Here is a tiny trained network, its code and every weight. The questions are about switching its units off for an input and a target symbol, where a switched-off unit gives its printed mean instead of its output.

import numpy as np


def w(rows, s, z=0):
    codes = np.array(rows[::2]) - 128.0
    scale = np.full(codes.shape[1], s)
    scale[-1] = z or s
    return codes * scale


def f(y):
    return y / 2 * (1 + np.tanh(0.7978845608 * (y + 0.044715 * y**3)))


def softmax(a):
    e = np.exp(a - a.max(-1, keepdims=True))
    return e / e.sum(-1, keepdims=True)


def log_softmax(a):
    a = a - a.max(-1, keepdims=True)
    return a - np.log(np.exp(a).sum(-1, keepdims=True))


def net(x, mask):
    ids = ['αζλμπστψ'.index(c) for c in x.split()]
    T = len(ids)
    res = E[ids] + P[:T]
    r = res
    for j in range(2):
        rows = slice(2 * j, 2 * j + 2)
        q, k, v = (r @ M[0][rows].T for M in (Q, K, V))
        z = softmax(np.where(np.tri(T) > 0, q @ k.T / 2**0.5, -1e9)) @ v
        o = O[0][rows]
        res = res + np.where(mask[j], z, o[:, -1]) @ o[:, :-1]
    y = f(res @ A[0][:, :-1].T + A[0][:, -1])
    res = res + np.where(mask[2:18], y, B[0][:, -1]) @ B[0][:, :-1]
    return log_softmax(res[-1] @ U[:, :-1].T + U[:, -1])


Q, K, V, O, A, B = {}, {}, {}, {}, {}, {}
E = w([
[138,81,119,232,174],'α',
[167,112,162,141,104],'ζ',
[59,125,142,137,129],'λ',
[116,146,159,85,88],'μ',
[39,129,10,76,173],'π',
[176,106,172,53,127],'σ',
[130,96,26,47,3],'τ',
[174,216,124,240,116],'ψ',
],0.018)
P = w([
[19,249,236,163,190],'0',
[92,196,220,75,95],'1',
[116,176,198,96,124],'2',
[134,149,151,123,134],'3',
[139,144,107,127,128],'4',
[170,126,96,146,124],'5',
[172,127,98,160,139],'6',
[171,113,70,187,136],'7',
[186,109,40,217,115],'8',
[160,96,8,246,129],'9',
[217,91,15,208,111],'10',
[192,94,3,244,117],'11',
[236,80,10,245,130],'12',
],0.0043)
Q[0] = w([
[92,4,62,57,1],'head 0',
[114,158,212,137,156],'head 0',
[208,53,161,139,90],'head 1',
[86,91,152,164,172],'head 1',
],0.0079)
K[0] = w([
[75,32,42,92,147],'head 0',
[138,137,100,162,55],'head 0',
[38,95,2,139,121],'head 1',
[93,50,162,65,109],'head 1',
],0.0075)
V[0] = w([
[185,205,92,153,53],'head 0',
[78,187,169,164,165],'head 0',
[106,69,187,135,63],'head 1',
[1,81,2,123,107],'head 1',
],0.0094)
O[0] = w([
[23,248,26,1,123,214],'head 0',
[156,252,65,221,192,85],'head 0',
[20,125,155,85,22,131],'head 1',
[37,131,95,243,172,255],'head 1',
],0.0077,0.004)
A[0] = w([
[123,65,114,100,146,53],'neuron 0',
[125,148,154,51,182,134],'neuron 1',
[133,178,155,127,205,185],'neuron 2',
[102,48,83,113,112,108],'neuron 3',
[119,12,119,177,132,50],'neuron 4',
[76,156,165,145,139,54],'neuron 5',
[131,41,206,114,150,168],'neuron 6',
[106,156,160,162,75,177],'neuron 7',
[39,129,110,162,102,155],'neuron 8',
[206,148,214,134,228,2],'neuron 9',
[126,210,118,155,90,194],'neuron 10',
[93,71,225,205,74,63],'neuron 11',
[73,138,201,116,67,91],'neuron 12',
[144,92,247,103,129,114],'neuron 13',
[171,157,120,225,100,202],'neuron 14',
[84,72,210,101,152,108],'neuron 15',
],0.011,0.0077)
B[0] = w([
[101,128,215,179,211,138],'neuron 0',
[27,216,106,162,210,159],'neuron 1',
[55,204,162,159,114,183],'neuron 2',
[61,171,182,255,177,207],'neuron 3',
[162,209,121,58,70,177],'neuron 4',
[109,76,148,49,172,133],'neuron 5',
[195,165,33,205,54,159],'neuron 6',
[172,38,180,112,165,175],'neuron 7',
[191,103,121,76,109,246],'neuron 8',
[102,176,80,188,101,134],'neuron 9',
[136,33,166,118,144,210],'neuron 10',
[88,21,56,159,121,161],'neuron 11',
[170,51,185,178,94,169],'neuron 12',
[232,95,93,104,39,149],'neuron 13',
[98,82,164,70,152,254],'neuron 14',
[37,130,66,196,11,142],'neuron 15',
],0.0072,0.0096)
U = w([
[109,152,178,255,136,37],'α',
[151,118,180,129,133,91],'ζ',
[128,73,194,165,170,2],'λ',
[145,120,209,101,155,138],'μ',
[111,107,97,144,167,49],'π',
[149,124,83,129,115,186],'σ',
[39,82,91,109,84,65],'τ',
[85,168,80,29,154,243],'ψ',
],0.0089,0.0057)

Each question gives the input, a string of symbols that net reads in full, and the target symbol t.
The units are the heads (2 rows each of Q, K, V and O) and the neurons (one row each of A and B). Each row of codes is followed by its name. A weight is (code - 128) times the scale printed after its matrix; where a second scale follows, it is the last column's (O, A, B and U).
mask holds one flag per unit, heads first, then neurons. A switched-off unit (its flag False) gives its mean, the last column of its rows in O or B, instead of its output. The means were averaged over made-up inputs and are rounded, as every weight is.
A unit's drop is (log p(t) with every unit on - log p(t) with that unit switched off) / (log p(t) with every unit on - log p(t) with every unit switched off).
The circuit of an input: a set's keep is (log p(t) with only the set's units on - log p(t) with every unit switched off) / (log p(t) with every unit on - log p(t) with every unit switched off). Starting from the 12 units with the biggest drops (on a tie, the unit counted first), units are removed one at a time, each time the one whose removal leaves the highest keep (on an exact tie, the one counted first), for as long as the keep stays at least 0.8.
units of the circuit, in order: the units of the circuit, biggest drop first
unit that matters most: the unit with the biggest drop
top k neurons: the k neurons with the biggest drops, biggest first
which heads matter: for each layer, one digit per head in row order, 1 if its drop is at least 0.15 and else 0, layers parted by /
input τ τ ψ σ α τ λ σ τ σ, target τ: which heads matter => 11
input λ τ ζ, target τ: units of the circuit, in order => [head 1; neuron 11]
input σ σ α, target σ: which heads matter => 11
input α τ τ λ, target τ: units of the circuit, in order => [neuron 15; head 0]
input τ α λ τ μ ζ τ ζ τ σ, target τ: which heads matter => 11
input ψ ψ μ, target ψ: units of the circuit, in order => [head 0]
input τ τ π σ π τ ζ, target τ: which heads matter => 11
input ψ λ σ, target ψ: which heads matter => 11
input τ α τ τ π λ, target τ: units of the circuit, in order => [head 0; neuron 15]
input α σ ζ α σ ζ μ, target σ: which heads matter => 11
input ψ ψ α μ, target ψ: units of the circuit, in order => [head 1; head 0; neuron 1]
input σ μ α, target σ: which heads matter => 01
input σ σ λ, target σ: which heads matter => 11
input μ μ σ μ τ τ μ, target τ: which heads matter => 11
input ζ σ ζ, target σ: which heads matter => 01
input σ α ψ μ α π σ σ, target α: units of the circuit, in order => [head 1; neuron 8]
input α μ λ τ τ τ λ τ α α, target τ: which heads matter => 01
input τ λ σ τ τ τ τ μ α, target τ: unit that matters most => head 1
input λ ψ λ π σ σ, target α: units of the circuit, in order => [head 1; head 0]
input λ λ τ ψ ψ ψ λ, target ψ: top 2 neurons => [neuron 3; neuron 12]
input α α σ, target σ: top 3 neurons => [neuron 13; neuron 6; neuron 3]
input π σ π σ α λ, target σ: top neuron => [neuron 6]
